Where the symbols take the states:
nt w sc
nt l bn
nt y fr
pm w jh
pm l sc
pm y dp
sc w sm
sc l tc
sc y sc
bd w zp
bd l nr
bd y bq
tt w pg
tt l qs
tt y cq
pg w cf
pg l zd
pg y qr
rh w jm
rh l gt
rh y tc
hq w sg
hq l dp
hq y dl
rt w bd
rt l hr
rt y tn
mr w zm
mr l bd
mr y cf
ms w bf
ms l br
ms y pm
bq w zd
bq l tp
bq y bf
zz w ft
zz l sm
zz y hg
zd w tt
zd l qr
zd y bf
zp w gt
zp l rt
zp y tn
hl w tn
hl l rn
hl y jm
tr w mc
tr l pg
tr y zd
hr w nr
hr l nr
hr y zq
tn w rn
tn l rh
tn y dz
sj w zq
sj l zq
sj y gt
hz w bl
hz l bd
hz y nr
jm w tn
jm l bc
jm y dz
zm w zq
zm l zd
zm y tr
rm w gs
rm l zz
rm y rh
zg w hg
zg l nt
zg y bn
sn w hl
sn l tn
sn y rh
bl w ds
bl l zp
bl y rt
jh w br
jh l sg
jh y tt
hg w bn
hg l zp
hg y tn
dz w sn
dz l zc
dz y ds
cf w tr
cf l tt
cf y nr
bg w hq
bg l fr
bg y dh
bf w cq
bf l rm
bf y jh
gt w dz
gt l mg
gt y bl
ft w rm
ft l gr
ft y zg
qr w qs
qr l bf
qr y zr
dl w fr
dl l dp
dl y nt
gr w zz
gr l pm
gr y nt
zc w hl
zc l ds
zc y hz
br w zr
br l pm
br y hq
zq w tp
zq l mr
zq y nr
nr w rt
nr l bl
nr y rh
jd w ms
jd l tr
jd y pg
sg w pm
sg l bg
sg y fr
hs w bc
hs l gt
hs y mg
bc w rh
bc l dz
bc y zp
dp w bg
dp l dl
dp y ml
qs w dl
qs l cq
qs y ms
dh w fr
dh l bg
dh y ft
mc w jd
mc l cf
mc y tt
ds w mg
ds l bn
ds y bd
tc w gr
tc l hg
tc y sn
tp w sj
tp l zm
tp y jd
mg w zc
mg l bl
mg y zp
gs w ml
gs l ft
gs y gr
cq w zd
cq l ms
cq y br
rn w sn
rn l jm
rn y bc
fr w dp
fr l dh
fr y tc
sm w gr
sm l sc
sm y tc
bn w tc
bn l hl
bn y rn
ml w dh
ml l rm
ml y zz
zr w ms
zr l jh
zr y sg

The rows follow the links: the fewer symbols apart two states are, the more alike their rows tend to be.

Here are some states, each with a row of numbers. One shown again gets a slightly different row.
nt: [ 120,   26,  -42,  -74,   19,   42,  124, -149,  189,   65,   10, -200, -137,   67,   52,   82,   71,  -54, -121, -244, -153,   35,  -23,  114, -107, -151,  -10,    2,   29, -217,  -70,  -14, -174,    7,  130, -123, -197,  -42,  159,  -15,  -11,   21, -137,  164,  -79,  -29, -156, -134,   70,  161,   96,  -33,   88,   23, -184,   32, -125]
tt: [  74,    4,   95,   23,  -33,   36,  108,  184,   49,  -93,   13,   37,  185, -127,   94,  214,    7,   86, -136,   59,   80,  114,  -38,   -3,  181, -223,  -98,  -84,  -69,  -26,   40,  -28,  277,  -72,  104,  182,  106, -122,  -13,   63,   42,  -83,  160,  -44,  110,    8,  -24,   99,   -2,   83,  123, -282,  -98, -133,  117,  -51,  163]
cq: [  70,  -64,   15,  -49,  -47,   64,   12,  137,   26,   26,  -75,  295,  -84, -116,  137,  143,  -92,    2,  -75,   16,  102,  127,  -82,  -61,  206,  -24,  179,   91,  -39, -106,  101,   69,  174, -192,   45,  238,   86,  -57,  -54,  -90,   71,  109,  187, -229,  117,   19,  -72, -100,  -14,  231,   90, -141,  -20,  -89,   16,   11,   35]
hq: [ -31,   55,   33, -202,  -47,  -71,  104,    4, -111, -197, -119,  -63, -310,   54,  -40,   45,  159, -240,  120,  -30,  -46,  219,  148,  -35,  -85,   90, -130, -125,  -19,  -63,   53,   51,   29,   24,   60,    0, -105,  -30, -159, -221,   50,   67, -105,  -59,  -19, -196,  -93,   72,   22,  -67,  -64,  -78,   48,   45, -133,  149, -190]
dh: [   0,  121,  -36, -121,   33,  -39,  100,  -13, -201,  -73,   35, -165, -101,  123, -124,  -14,  256, -191,   10,   46, -180,  100,  223,  -25,  -59,   75, -260,  -31,  -57,   37,  -10,    6,  -97,   98,    0,  111, -245,   36, -124,   29,  -93,   73, -204,  -37, -129,  -86,   30,   56,  152,  -97,  -34,    2,  111,  102, -105,   83, -163]
pg: [ -26,   11,   72,  105,  -61,   47,  114,  154,   52, -117,   74,  -73,  219, -103,   28,  166,   55,  156, -101,   84,   19,   55,  -44,   32,  163, -261, -115, -122,  -70,  -32,    1,  -69,  288,   -5,   73,  146,  106,  -79,   21,   91,   45, -116,   54,   -3,   95,   58,   53,  129,   62,    5,  162, -258, -123, -158,  110,  -85,  175]
dl: [ -22,   67,  -21, -175,  -45,  -12,  188,  -58,  -14, -125,   -9, -134, -262,   58,  -38,   69,  135, -186,   -3, -166, -156,  179,  120,   46,  -92,  -54, -191, -119,  -39, -130,  -22,   26,  -25,   11,  120,  -23, -229,  -78,  -73, -112,    7,  104, -143,  -35,    1, -150, -119,   29,  115,  -24,   41, -102,   66,   51, -159,  158, -252]
hr: [  48, -207,   37,  -57,  -44,  -83,  -12,  -92, -133,   23,   91,  135,  145,  177,  -13,   36, -103,  -95,   47,   54,   59,  167, -117,   91, -130,  126,   90, -143,  110,   81, -103,   20,  -74,  167,  -94, -122,  260, -166, -156,  -27, -139,  -46,  106,   67,   40,  141,   73,  230,    0,    6, -121,  126,   11,  106,  143,  136,  -12]
mg: [-246,  142,   84,   51,  103,  -16, -113,  -49,   87,   61,  210,  -57,   28,  -63,  -57, -207,   32,  164,  -28,  -50,  -82,  -94,   16, -228,  -65,   51,  -47,   83,  -48,  157,  108,  122,    3, -122,   91, -160,  -12,   73,   99,   66,  171,  115,  202,   19,   86, -241,   17,  -92,   -3, -227,  -33,  -96,   53,  -87,   -5, -150, -124]
bl: [-116,   10,  100,   10,  137,  -34,  -72, -117,   -3,   97,  307,    6,  172,    6,   -4,  -86,  -51,  100,  -95,  -30,  -65,   59,  -56, -183, -115,   44,  -15,  -31,    6,  186,   43,  109,  -99,  -14,  127, -182,  132,  -88,  -72,   97,   45,   96,  270,  100,  128, -193,   14,   33,   13, -168, -113,  -77,  134,    2,   95,  -62, -193]
sg: [ -25,   41,   34, -219,  -20, -161,   55,   51,  -70, -138, -212,   33, -325,  -15,    9,   63,  136, -238,  147,   -3,   74,  245,  160,  -54,  -32,  148, -100,  -99,   20, -100,   61,   46,  -21,  -28,    5,   41,   29,    2, -119, -246,   29,   51,  -73,  -87,   16, -177,  -94,    9,  -39,  -82, -132,  -58,   14,   49,  -82,  138, -134]
rn: [ 103,  -95, -162,   30,  -59,  229,   57,  -43,   18, -102, -237,  -99,  -48,    0,   80,   40, -278,   48,  134,  -16,  126, -306,  -42,    6,   67,  157,  -25,   10, -119,  -35,  -75,  -78,    5,   42,   -2,   -3, -211,   74,  -78,   95,   -2, -140, -155,   92,   58,   86,  -65,   31, -155,  114,  -97,  229, -127,   49,   35,   60,  -22]
sj: [-224,   44,  -16,  111, -118,  -22, -198,  -60,  -34,   26,   16,   72, -167,   75, -154, -256,    7,   21,  112,  -16,   44,  -93,  -24,  209, -120,   94,  220,  -33,  134,   25,   15,    5,  120,   70, -203, -205,   81,   50,   79, -167,   62,   12,  -38, -213,  -25,   95,  132,   39,   28,  -67,  145,  126, -126,  -15, -146,   36,  133]
bg: [ -29,  100,   18, -178,    4,  -94,  112,  -13, -122, -167,  -21, -115, -211,   85,  -72,   34,  235, -191,   53,    0, -135,  150,  217,   -4,  -82,   33, -277, -115,  -34,  -14,   -1,   22,   -5,   72,    9,   45, -179,  -20, -135, -103,  -23,   73, -161,  -33,  -53, -162,  -14,  105,   78, -137,  -56,  -16,   69,   81,  -96,  136, -174]
ml: [  82,   88,  -43,  -31,   96,  -55,  -27,   51, -217,   84,   36,   17,   52,   80,  -87,  -40,  233, -116,  -45,  183, -140,  -41,  182,  -92,   76,   36, -133,  178,  -35,  120,  -15,   34, -250,   24, -114,  261, -139,  108,  -29,  123, -175,   48, -140,  -86, -218,   52,  109,  -40,  114,  -54,  -67,   59,  142,   73,    0,  -49,   21]
bq: [-100,  -32,  -68,   73, -106,  128,  -71,   -7,   26,  110,  184,  281,  -37,   42,  -42,  -80, -117,   44, -106,  -32,    0,    5, -122,  163,   45,  -33,  306,   75,   52,  -66,   12,   91,  179,  -77, -112,  -11,   48,  -51,  -17,  -69,   15,  110,  162, -276,   45,  138,   65,  -39,  128,  207,  255,   19,  -36,   -7,  -89,   51,   78]
mr: [-136,  -47,   15,  102, -177,    3,  -32,  -53,  -72,   -7,  168,   49,   79,  158, -140,  -22,  -39,   89,  -17,    6,   16,   46, -123,  276, -142,  -66,  117, -220,  146,    9,  -94,  -34,  195,  184, -126, -128,  157, -159,  -62,  -57,  -54,  -87,   29,  -35,   40,  171,  114,  254,   87,  -11,  172,   31, -123,   28,   19,   91,  158]
rh: [  69,  -28,  -72,   65,   18,    2,  -99,   47, -102,  -61, -249,  -63,   84,  -37,   14,  -27, -149,   32,  208,  157,  179, -240,    9, -112,   42,  234,  -52,   76,  -92,  141,  -10,  -59, -109,   40,  -97,   35,   20,  144,  -62,   98,  -61, -169, -120,   68,  -41,   86,   36,   39, -202,  -91, -222,  225,  -73,   96,  113,    3,   89]

Each walk starts at a row. The symbols on each line, taken left to right, move it on to the next state.
Answer with the state's row; about right is enough.
start [  49, -199,   72,  -94,   30,  -27,    5, -112,  -96,   33,  167,  125,  219,  106,   62,   41, -160,  -46,  -14,   53,   27,  133, -156,  -30,  -97,  104,   32, -122,   65,  114,  -80,   55, -105,   90,   60,  -97,  191, -157, -206,   77, -133,  -30,  183,  169,   98,   11,   -1,  174,  -65,  -31, -188,   85,   76,  108,  178,   89, -122]
y w l w	[  97, -123, -134,   -4,    0,  171,   41,  -54,  -32, -111, -196,  -52,   65,    4,   60,   31, -288,   45,  126,   15,   95, -256,  -72,  -45,   21,  218,  -28,  -13, -119,   35,  -88,  -46,  -43,   55,    3,   -9, -118,   46, -127,  170,  -69, -130,  -88,  123,   77,  100,  -46,   68, -187,   95, -174,  245,  -79,   92,  120,   52,  -60]
y l y y	[  53, -186,   91,  -48,  -42,  -70,   -5,  -81, -147,    4,  144,   95,  201,  131,   15,   43, -101,  -50,   10,   59,   31,  138, -141,   59, -133,   74,   31, -148,  109,  100, -107,    5,  -78,  164,   -2, -106,  273, -208, -154,   51, -134,  -52,  159,  123,   44,   61,   53,  255,    1,  -22, -175,   51,   72,   77,  173,  123,  -59]
start [  -9,   -1,  -11,  114,  -90,  121,   36,  169,   67,    3,  110,  180,  111,  -74,    6,   79,  -23,  118, -170,   25,   40,   36,  -73,   85,  186, -169,  121,   15,  -18,  -68,   68,   21,  275, -146,  -10,  166,   28,  -78,   -6,   28,   55,   26,  151, -179,  101,   87,   39,   18,   74,  186,  268, -188, -115, -119,   13,  -19,  153]
w w y	[  47,  -56,  -29,    6,  -15,   83,   36,  155,   82,   19,  -15,  274,   30, -151,  118,  127,  -44,   25,  -98,   25,   57,  121,  -42,  -32,  250,  -75,  156,   57,  -45,  -64,   70,   81,  212, -182,   32,  239,   79,  -20,  -40,  -21,  106,  106,  194, -245,  127,   57,    3,  -64,   29,  237,  153, -160,  -43, -122,   29,  -23,   81]
w y	[  85,  -38,   20,  -82,  -15,  -36,  -14,  126,   54,   20, -161,  330, -155, -145,  153,   66,  -50,  -92,   22,  -12,  160,  145,  -48,  -80,  184,   50,  160,   69,   32,  -84,  118,   76,  127, -166,  -26,  163,  155,    6,  -10, -187,   56,   73,  169, -221,   84,  -48,  -56, -109,  -56,  162,   20, -108,  -55,  -70,   14,   43,   51]
start [-198,   23,  -39,  144, -160,   23, -122,  -12,   30,   38,   47,   84, -125,   78, -142, -203,    1,   88,   35,  -22,   10,  -83,  -52,  258,  -70,    5,  213,  -52,   93,  -43,  -12,    9,  206,   56, -195, -151,   25,   14,   62, -122,   38,   -5,  -30, -235,  -15,  140,  130,   58,   85,    1,  246,   86, -154,   -1, -116,    2,  165]
y l l w	[  20,  -30,  123,   67,  -80,   -5,  110,  104,   10, -127,   57, -105,  252,  -10,    8,  180,   59,  103,  -81,   97,  -10,   92,  -55,   70,   69, -250, -160, -200,  -17,   41,  -45, -108,  213,   85,   59,   47,  156, -136,  -32,   97,  -37, -136,   32,   80,   66,   48,   56,  213,   39,  -90,   86, -178,  -71, -105,  155,  -32,  142]
y y y	[ 182,  -22,  -16,    8,   30,  -92,   39,  -74,  190,   80, -212, -232,  -39,  -30,  123,   79,   -6,  -36,   40, -162,   15,  -76,  -41,   61,  -92, -113,  -17,   37,   70, -198, -106, -141, -259,   84,   72, -114,  -55,   35,  243,  -19,  -47, -109, -206,  261, -119,   49, -120, -148, -106,   94,  -77,   96,   10,   -8,  -56,  -32,   20]
start [  -7, -144,   92,  -77,   64,  -12,   11, -125,  -30,   81,  315,   68,  227,   71,   34,  -13, -117,   52, -110,  -53,  -60,  134, -119,  -93, -121,   36,    7,  -80,   37,  158,  -10,   76,  -94,   26,  130, -151,  158, -182, -123,  103,  -22,   57,  301,  136,  130, -100,  -30,  126,   23,  -71, -140,  -56,  146,   56,  148,   41, -199]
y y y y	[ 118,  -96, -148,   22,   -3,  168,    6,  -14,    8, -129, -298,  -84,   -5,   -9,  102,   74, -274,   50,  187,   18,  118, -255,  -38,   16,   56,  188,  -45,   -7, -126,  -26,  -84,  -86,  -11,   36,  -11,  -14, -159,  111,  -59,   72,   -7, -174, -172,  147,   22,   98,  -44,   -1, -196,   54, -140,  227,  -96,   58,   49,   47,   22]
l l l w l	[-136,   43,    8,   41,   92,  156,  -15, -126,   95,   31,  227,  -88,   63,  -45,   30, -120, -137,  182,  -64,  -98,  -74, -151,  -51, -156,  -55,   57,  -52,   11,  -89,  124,   67,  120,   35, -128,  180, -177, -132,    9,   10,  145,  149,  108,  223,   97,  144, -222,  -51,  -63,  -28, -109,  -43,  -27,   66,  -56,   11,  -64, -242]
start [ 195,   10,  -22,   41,  109,  -99,  -50,   18,  -39,  195,  -27,  -16,  115,    0,  -25,  -24,  189,  -73,  -98,   97, -106,  -51,   90,  -84,   80,  -40,   11,  295,    7,   39,  -58,  -30, -336,  -34,  -60,  178,  -52,  122,  134,  147, -168,   13, -148,   10, -247,  108,   47, -169,   70,   85,  -19,   95,  126,   56,   23, -139,   98]
l l w y w	[ 211,   34,    7,    8,  123, -165,  -38,    5,   63,  199,  -88,  -47,   50,    3,   56,   16,  161, -105,  -44,   22,  -90,    9,   80,  -27,    9, -114,   28,  200,   66,  -93,  -56,  -89, -329,    9,  -43,   71,   22,  118,  248,   26, -119,   -2, -186,  125, -243,   82,   20, -218,    9,   53,  -43,   40,  103,  -11,   -4, -161,   90]
l l w y w l	[ 100,  -11,   77, -147,   65, -261,  -48,   95,   67,  -20, -285,   84, -209,  -93,  124,   71,   89, -175,  139,  -26,  148,  221,   71,  -58,  -35,   50,   19,   13,  137, -150,   78,  -30, -121,  -40,  -30,  -30,  212,   32,  134, -265,   20,    1,  -38,   12,  -64,  -91, -140, -124, -123,  -17, -161,  -65,   42,  -20,  -25,   22,  -26]
start [ -33,   46,  104,   96,  -56,   23,  134,  169,   48, -169,   11, -164,  245,  -62,   12,  148,   93,  136,  -94,   94,    9,   23,  -14,   35,   78, -248, -194, -183,  -52,   21,   21, -111,  255,   63,   55,  107,   87, -103,    8,  104,   21, -144,    7,   73,   76,    4,   52,  161,   14,  -83,  123, -224, -135, -139,  125,  -96,  154]
l l l w w	[ -12,   98,  -14, -145,  -10,  -43,  150,  -51,  -65, -105,  -25, -172, -242,  103,  -71,   19,  213, -179,   49,  -99, -185,  141,  181,   43, -114,   -6, -242,  -97,  -24,  -66,  -42,  -11,  -43,   70,   35,   -2, -258,  -20,  -54, -108,  -19,   35, -172,   51,  -81,  -98,  -32,   24,  106,  -84,    2,  -47,   69,   50, -146,  153, -203]
l w w	[ -26,   90,   -6, -188,   -6,  -56,  110,  -20, -122, -148,  -85, -134, -237,   68, -106,   51,  234, -222,   33,  -23, -153,  142,  179,    6, -103,   25, -192, -106,    4,  -69,   10,   18,  -54,   80,   51,   34, -206,  -28,  -98, -120,  -13,   74, -184,    5,  -65, -159,  -38,   57,   68, -131,  -40,  -49,   62,   62, -154,  119, -197]
start [ 152,   52,  -65,   -4,  103,   34,    4,    8, -124,  174,   67,   35,  104,   50,  -64,  -25,  170,  -94,  -91,  116, -143,  -54,  114,  -62,  102,  -52,  -35,  295,   -3,   38,  -28,    0, -274,   13,  -79,  245, -155,  106,   38,  153, -166,   61, -136,  -28, -232,   77,   78, -142,  115,  102,   24,  106,  164,   34,  -14,  -90,   30]
w w y l w	[  86,  -71,   54, -136,  -35, -107,  -46,  142,  -39,  -47, -248,  269, -193, -134,  138,  101,  -39, -133,  117,    2,  182,  192,   26,  -86,  118,  103,  146,   50,   68, -106,  122,   30,   26, -117,  -16,  120,  222,   35,  -69, -223,   34,   49,   89, -159,   26,  -74,  -76,  -59,  -89,   74,  -98, -101,    4,  -41,   12,   75,  -16]
l y y l	[ 196,  -74, -139,   -4,   55,  192,   83, -173,  129,  160,   50,  -76,   43,   21,   55,   64, -153,   30, -137, -158, -143, -130,  -85,   51,  -20,  -86,   62,  115,  -22, -128,  -97,   28, -172,  -45,   94,  -39, -254,   -2,  111,  151,  -53,   31, -105,  158,  -32,  100, -104, -144,  -10,  257,   61,  124,   81,   56,  -80,   27, -128]
start [ 112,    7,  -46,   10,  105,  -49,  -49,   58, -159,  152,   35,   61,  124,   60,  -87,  -47,  184, -106,  -19,  181,  -93,  -52,  129, -101,  112,   12,  -24,  273,  -18,  130,  -13,   14, -255,   -9,  -79,  258,  -73,  145,    6,  120, -178,   39,  -96,  -61, -250,   95,  119, -137,   88,   29,  -25,   69,   92,   36,   46, -107,   88]
y w y l w w	[-119,   47,  -77,   40,   67,  135,  -66,  -28,   19,  -72, -119, -153,   12,  -89,   10, -134, -223,  157,  145,  -19,   85, -350,    4, -169,   22,  193,  -61,   54, -182,  131,   42,   10,   39,  -35,   32, -117, -187,  148,  -30,  100,  147,  -98,  -18,   72,   88, -101,  -38,  -47, -210, -119, -139,  126, -107,    0,   41,  -53,  -57]
y y y w y	[  73,  -55,  -39,  -10,  -10,   72,  -45,  109,  -17,   97,   -3,  337,  -36, -112,   58,   52,  -49,  -34,  -69,   49,   75,   38,  -77,  -16,  227,    3,  251,  165,   -4,  -38,   84,   96,   88, -190,  -40,  239,   49,   26,  -32,  -49,  -10,  126,  175, -274,   22,   91,    5, -129,    9,  255,  114,  -36,  -20,  -52,  -10,    5,   80]
start [-133,   49,   21,   18,   75,  119,    0, -158,   94,   80,  303,  -58,   72,  -31,   25, -121, -121,  175, -122, -144, -159,  -54,  -59, -133,  -87,   14,   -7,   36,  -60,  105,   84,  118,  -10, -114,  170, -188, -109,  -30,   49,  137,  126,  127,  227,  115,  125, -231,  -69,  -87,   35,  -67,   -6,  -50,   85,  -37,    2,  -57, -218]
l l l w w	[  97,  -83, -203,    3,   -7,  249,   91,  -93,   37,  -98, -187,  -86,  -37,    4,  106,   47, -298,   72,   85,  -62,   73, -253,  -71,   18,   55,  152,  -11,   -5, -156,    0,  -82,  -45,   35,   17,   12,  -32, -259,   55,  -73,  113,   -8,  -89, -120,  113,   82,   83, -103,    8, -155,  147,  -64,  206,  -80,   56,   31,  100,  -65]
y w w l	[  59,  -19, -136,   37,  -11,  171,  -23,    3,  -54, -159, -285,  -94,   -3,  -35,   41,   13, -231,   90,  202,   53,  161, -278,   -7,  -41,   68,  214,  -55,  -19, -145,   63,  -40,  -55,   30,   32,  -60,   28, -167,  131,  -83,   84,   37, -150, -111,   29,   31,   66,   -7,   34, -209,  -18, -135,  209, -106,   69,   65,   44,   18]
